Below is a small trained network, with its code and all its weights. Each question gives an input and a target symbol and asks what happens when units are switched off, that is, made to give their printed mean instead of their output.

import numpy as np


def w(rows, s, z=0):
    codes = np.array(rows[::2]) - 128.0
    scale = np.full(codes.shape[1], s)
    scale[-1] = z or s
    return codes * scale


def f(y):
    return np.maximum(y, 0)


def softmax(a):
    e = np.exp(a - a.max(-1, keepdims=True))
    return e / e.sum(-1, keepdims=True)


def log_softmax(a):
    a = a - a.max(-1, keepdims=True)
    return a - np.log(np.exp(a).sum(-1, keepdims=True))


def net(x, mask):
    ids = ['αβδεηλμω'.index(c) for c in x.split()]
    T = len(ids)
    res = E[ids] + P[:T]
    q, k, v = (res @ M[0].T for M in (Q, K, V))
    z = softmax(np.where(np.tri(T) > 0, q @ k.T / 2**0.5, -1e9)) @ v
    res = res + np.where(mask[0], z, O[0][:, -1]) @ O[0][:, :-1]
    y = f(res @ A[0][:, :-1].T + A[0][:, -1])
    res = res + np.where(mask[1:13], y, B[0][:, -1]) @ B[0][:, :-1]
    return log_softmax(res[-1] @ U[:, :-1].T + U[:, -1])


Q, K, V, O, A, B = {}, {}, {}, {}, {}, {}
E = w([
[74,160,92,119,57,166],'α',
[131,15,153,4,97,77],'β',
[55,200,151,28,152,206],'δ',
[70,186,119,93,53,169],'ε',
[108,132,134,155,97,186],'η',
[191,110,75,149,229,115],'λ',
[5,126,112,150,191,139],'μ',
[143,209,170,196,129,48],'ω',
],0.017)
P = w([
[68,59,172,147,98,7],'0',
[82,80,171,142,103,30],'1',
[93,91,169,138,117,55],'2',
[91,107,156,143,119,73],'3',
[107,107,163,144,137,100],'4',
[104,130,143,152,132,110],'5',
[119,134,132,155,147,129],'6',
[139,138,137,157,163,152],'7',
[126,159,100,166,151,160],'8',
[144,156,103,174,178,180],'9',
[150,160,119,182,190,209],'10',
[149,178,69,186,182,216],'11',
[171,174,97,197,209,246],'12',
[161,189,42,193,197,254],'13',
],0.0099)
Q[0] = w([
[5,217,96,138,1,198],'H1',
[129,196,157,228,107,93],'H1',
],0.03)
K[0] = w([
[133,250,83,223,187,236],'H1',
[123,160,209,144,230,94],'H1',
],0.023)
V[0] = w([
[167,183,120,97,7,107],'H1',
[60,140,142,111,138,32],'H1',
],0.014)
O[0] = w([
[194,26,255,194,113,173,121],'H1',
[134,167,16,135,196,212,252],'H1',
],0.0054,0.012)
A[0] = w([
[49,144,165,167,90,7,93],'N1',
[75,72,105,172,143,110,2],'N2',
[162,95,142,116,50,38,135],'N3',
[34,128,171,171,52,63,195],'N4',
[159,187,103,121,124,123,86],'N5',
[118,100,170,117,134,62,57],'N6',
[138,79,203,162,98,160,44],'N7',
[178,86,81,156,133,64,59],'N8',
[179,146,177,77,116,192,21],'N9',
[240,141,80,113,95,118,48],'N10',
[110,109,157,102,92,226,85],'N11',
[103,94,178,176,24,88,124],'N12',
],0.017,0.0057)
B[0] = w([
[124,108,252,127,142,127,173],'N1',
[121,140,107,183,113,128,153],'N2',
[99,111,102,84,137,167,140],'N3',
[142,165,77,103,170,85,208],'N4',
[124,95,129,116,121,132,255],'N5',
[138,145,144,104,113,130,134],'N6',
[122,167,131,92,69,86,163],'N7',
[176,131,127,127,150,186,163],'N8',
[77,81,53,87,141,112,150],'N9',
[110,150,162,141,105,87,161],'N10',
[146,157,172,188,138,134,225],'N11',
[146,49,155,141,74,184,183],'N12',
],0.037,0.008)
U = w([
[19,254,140,112,91,186,120],'α',
[24,189,123,29,85,192,254],'β',
[108,210,124,68,60,120,124],'δ',
[127,138,93,107,88,76,199],'ε',
[105,218,111,51,122,75,131],'η',
[163,252,55,80,131,109,115],'λ',
[103,183,117,76,77,109,105],'μ',
[106,66,172,121,155,83,109],'ω',
],0.0058,0.003)

Each question gives the input, a string of symbols that net reads in full, and the target symbol t.
The units are the heads (2 rows each of Q, K, V and O) and the neurons (one row each of A and B). Each row of codes is followed by its name. A weight is (code - 128) times the scale printed after its matrix; where a second scale follows, it is the last column's (O, A, B and U).
mask holds one flag per unit, heads first, then neurons. A switched-off unit (its flag False) gives its mean, the last column of its rows in O or B, instead of its output. The means were averaged over made-up inputs and are rounded, as every weight is.
A unit's drop is (log p(t) with every unit on - log p(t) with that unit switched off) / (log p(t) with every unit on - log p(t) with every unit switched off).
The circuit of an input: a set's keep is (log p(t) with only the set's units on - log p(t) with every unit switched off) / (log p(t) with every unit on - log p(t) with every unit switched off). Starting from the 12 units with the biggest drops (on a tie, the unit counted first), units are removed one at a time, each time the one whose removal leaves the highest keep (on an exact tie, the one counted first), for as long as the keep stays at least 0.8.
circuit, biggest first: the units of the circuit, biggest drop first
top k neurons: the k neurons with the biggest drops, biggest first
drop when u is switched off: that unit's drop, to one decimal
input ω λ η, target η: circuit, biggest first : [H1 N4 N12]
input μ ω η ω ε ω δ δ λ λ η, target η: circuit, biggest first : [H1 N4 N1]
input ω α α ω η, target α: circuit, biggest first : [N11 N4 N5]
input β ω ε ε α ε β η α, target ω: circuit, biggest first : [H1 N1]
input δ η ε ε ω α, target α: circuit, biggest first : [H1 N11 N4]
input ω α μ ω λ α β λ ε μ ε, target β: top 3 neurons : [N5 N11 N4]
input η ε ε ω ε, target α: circuit, biggest first : [H1 N11]
input ε α α ω ε ω ε λ ω ε β η α, target ω: circuit, biggest first : [N12 H1]
input ω α ω ε μ ω α α λ ω ω ω ω β, target β: circuit, biggest first : [H1 N3]
input ω η μ ω η, target α: top neuron : [N11]
input ω ω ε β η λ ω λ μ ω ω ε ω ω, target ω: circuit, biggest first : [H1 N5 N1]
input α ω δ ω λ η ω η ε, target ω: top 2 neurons : [N1 N12]
input ε δ μ ε ω ε η ε, target ω: top 2 neurons : [N12 N1]
input δ α ω ω ε α, target δ: drop when N12 is switched off : 1.4
input ω α η α λ ε, target η: drop when N1 is switched off : 0.4
input α η ε λ δ α, target λ: drop when H1 is switched off : 0.3
input μ μ ε ω ε β, target β: drop when H1 is switched off : -0.1
